Below is a small trained network, with its code and all its weights. Each question gives an input and a class and asks what happens when units are switched off, that is, made to give their printed mean instead of their output.

import numpy as np


def w(rows, s, z=0):
    codes = np.array(rows[::2]) - 128.0
    scale = np.full(codes.shape[1], s)
    scale[-1] = z or s
    return codes * scale


def norm(h):
    return h / np.sqrt((h * h).mean(-1, keepdims=True) + 1e-5)


def f(y):
    return np.maximum(y, 0)


def log_softmax(a):
    a = a - a.max(-1, keepdims=True)
    return a - np.log(np.exp(a).sum(-1, keepdims=True))


def net(x, mask):
    res = np.array(x, float).reshape(1, 3) / 4 @ E
    u = 0
    for l in range(2):
        y = f(norm(res) @ A[l][:, :-1].T + A[l][:, -1])
        res = res + np.where(mask[u : u + 11], y, B[l][:, -1]) @ B[l][:, :-1]
        u += 11
    return log_softmax(norm(res)[-1] @ U[:, :-1].T + U[:, -1])


A, B = {}, {}
E = w([
[141,154,127,96,149,89,147,110,51,116,139],'x0',
[158,2,75,139,125,82,164,117,118,98,93],'x1',
[89,109,122,111,204,55,82,188,152,108,100],'x2',
],0.0069)
A[0] = w([
[213,80,117,122,211,127,138,144,164,252,92,107],'0.n1',
[122,8,79,121,33,185,172,161,175,111,85,101],'0.n2',
[87,106,139,196,146,109,93,183,184,93,163,37],'0.n3',
[159,93,137,128,117,118,152,88,94,104,132,70],'0.n4',
[163,186,167,87,207,147,61,208,125,131,100,72],'0.n5',
[160,85,117,198,140,122,173,144,226,170,137,29],'0.n6',
[117,173,108,198,30,62,153,210,225,102,176,6],'0.n7',
[185,149,85,148,53,194,232,140,118,85,154,164],'0.n8',
[184,95,127,223,110,228,131,210,127,125,169,123],'0.n9',
[214,72,73,23,220,141,190,199,119,85,32,155],'0.n10',
[37,180,200,206,111,152,31,57,90,169,152,214],'0.n11',
],0.0038,0.0018)
B[0] = w([
[124,66,76,151,87,108,95,135,135,55,158,166],'0.n1',
[81,133,224,210,104,74,73,66,84,93,151,236],'0.n2',
[227,176,139,17,115,98,168,129,113,131,86,168],'0.n3',
[56,144,120,190,166,110,91,158,115,91,108,164],'0.n4',
[162,114,78,211,25,130,175,103,138,127,146,194],'0.n5',
[103,97,156,42,202,211,104,136,95,114,8,175],'0.n6',
[161,178,113,39,113,253,146,158,115,49,73,155],'0.n7',
[189,140,55,112,164,64,95,173,228,110,135,235],'0.n8',
[208,147,116,17,155,154,156,121,56,156,84,193],'0.n9',
[39,196,154,178,63,153,84,72,99,121,172,238],'0.n10',
[182,2,109,197,174,83,92,141,127,21,108,253],'0.n11',
],0.0041,0.0043)
A[1] = w([
[112,72,178,112,114,194,77,130,235,175,126,85],'1.n1',
[207,160,135,147,62,178,175,1,124,192,130,113],'1.n2',
[159,129,70,32,156,138,145,160,72,129,72,56],'1.n3',
[104,243,249,155,187,210,64,199,151,136,207,87],'1.n4',
[192,102,112,156,143,95,58,77,182,72,138,207],'1.n5',
[109,127,121,89,107,125,171,165,146,140,174,87],'1.n6',
[3,173,113,63,185,54,127,245,151,146,71,93],'1.n7',
[94,61,97,88,167,48,115,140,195,156,154,117],'1.n8',
[54,195,170,106,56,167,94,104,121,117,122,188],'1.n9',
[151,165,113,47,193,55,178,81,19,126,195,66],'1.n10',
[74,83,134,100,146,205,126,130,167,170,89,3],'1.n11',
],0.0055,0.0018)
B[1] = w([
[145,112,192,16,163,80,136,102,33,139,70,183],'1.n1',
[81,85,120,109,114,71,135,233,186,186,164,229],'1.n2',
[106,174,96,166,158,115,103,105,140,93,139,142],'1.n3',
[50,3,115,194,99,59,138,59,66,103,124,232],'1.n4',
[109,220,112,134,155,144,126,129,121,127,175,255],'1.n5',
[128,148,135,141,118,159,98,146,158,125,118,128],'1.n6',
[187,117,95,104,60,176,174,176,178,188,175,192],'1.n7',
[146,163,162,152,103,146,173,92,133,172,192,173],'1.n8',
[202,238,48,122,199,146,131,129,181,59,99,173],'1.n9',
[147,90,196,72,143,189,89,132,165,135,36,217],'1.n10',
[167,133,179,75,153,137,87,152,112,163,45,142],'1.n11',
],0.0063,0.0066)
U = w([
[66,70,125,225,111,65,103,70,99,77,137,209],'0',
[161,126,103,93,98,100,143,192,201,186,199,182],'1',
[157,106,189,43,155,130,92,123,120,111,9,174],'2',
[156,247,86,145,184,143,99,100,145,73,135,155],'3',
[126,142,138,165,149,146,135,101,131,174,98,24],'4',
[122,146,134,172,148,181,185,116,99,154,101,41],'5',
[136,147,120,168,153,176,143,84,117,173,107,4],'6',
[106,156,143,142,129,190,185,96,117,121,128,12],'7',
],0.012,0.0037)

Each question gives the input, the list of numbers given to net, and the class t.
The units are the neurons (one row each of A and B). Each row of codes is followed by its name. A weight is (code - 128) times the scale printed after its matrix; where a second scale follows, it is the last column's (A, B and U).
mask holds one flag per neuron, layer by layer. A switched-off neuron (its flag False) gives its mean, the last column of its row in B, instead of its output. The means were averaged over made-up inputs and are rounded, as every weight is.
A unit's drop is (log p(t) with every unit on - log p(t) with that unit switched off) / (log p(t) with every unit on - log p(t) with every unit switched off).
The circuit of an input: a set's keep is (log p(t) with only the set's units on - log p(t) with every unit switched off) / (log p(t) with every unit on - log p(t) with every unit switched off). Starting from the 12 units with the biggest drops (on a tie, the unit counted first), units are removed one at a time, each time the one whose removal leaves the highest keep (on an exact tie, the one counted first), for as long as the keep stays at least 0.8.
units of the circuit, in order: the units of the circuit, biggest drop first
unit that matters most: the unit with the biggest drop
top k neurons: the k neurons with the biggest drops, biggest first
top k neurons in layer l: the k neurons of layer l with the biggest drops, biggest first
drop of u: that unit's drop, to one decimal
input [7,6,-3], class 2: top neuron in layer 1 => 1.n10
input [-7,6,-1], class 2: top 3 neurons => 0.n6; 1.n4; 0.n11
input [-7,0,7], class 1: top 4 neurons => 1.n7; 1.n10; 1.n8; 0.n3
input [2,1,-3], class 3: top 3 neurons in layer 0 => 0.n8; 0.n4; 0.n5
input [2,-2,2], class 3: top 3 neurons => 0.n5; 1.n4; 1.n2
input [-3,-4,4], class 0: top 4 neurons => 1.n4; 0.n8; 1.n2; 0.n5
input [-6,-5,-7], class 1: top 2 neurons => 1.n2; 1.n10
input [3,2,2], class 3: units of the circuit, in order => 0.n10; 1.n4
input [-3,-2,-1], class 3: top 2 neurons in layer 1 => 1.n10; 1.n3
input [2,-4,-4], class 0: top 2 neurons => 1.n4; 0.n5
input [2,5,-6], class 1: top 2 neurons in layer 0 => 0.n11; 0.n8
input [2,7,8], class 1: top 2 neurons in layer 0 => 0.n11; 0.n5
input [2,-5,-6], class 1: top 2 neurons in layer 0 => 0.n2; 0.n10
input [1,3,7], class 1: unit that matters most => 1.n7
input [7,-3,7], class 1: top 2 neurons in layer 1 => 1.n7; 1.n1
input [-8,3,-5], class 2: top 2 neurons => 0.n6; 1.n1
input [8,-7,2], class 2: top 3 neurons => 1.n10; 0.n10; 0.n2
input [8,7,-3], class 2: top 2 neurons in layer 0 => 0.n11; 0.n5
input [-1,-3,4], class 1: top 3 neurons => 0.n2; 0.n10; 1.n7
input [6,0,-4], class 2: unit that matters most => 1.n10
input [-2,3,3], class 3: top 2 neurons in layer 0 => 0.n11; 0.n10
input [-3,-7,-7], class 0: top 2 neurons in layer 1 => 1.n4; 1.n7
input [1,0,-1], class 3: top 2 neurons => 1.n2; 1.n5
input [8,6,0], class 2: top 2 neurons in layer 1 => 1.n10; 1.n4
input [-7,-7,-4], class 0: top 2 neurons => 1.n4; 1.n10
input [-5,-2,-7], class 1: drop of 1.n2 => 1.1
input [-4,2,7], class 1: unit that matters most => 1.n7
input [7,-4,2], class 2: drop of 1.n10 => 2.8
input [-2,-7,2], class 0: drop of 1.n4 => 1.3
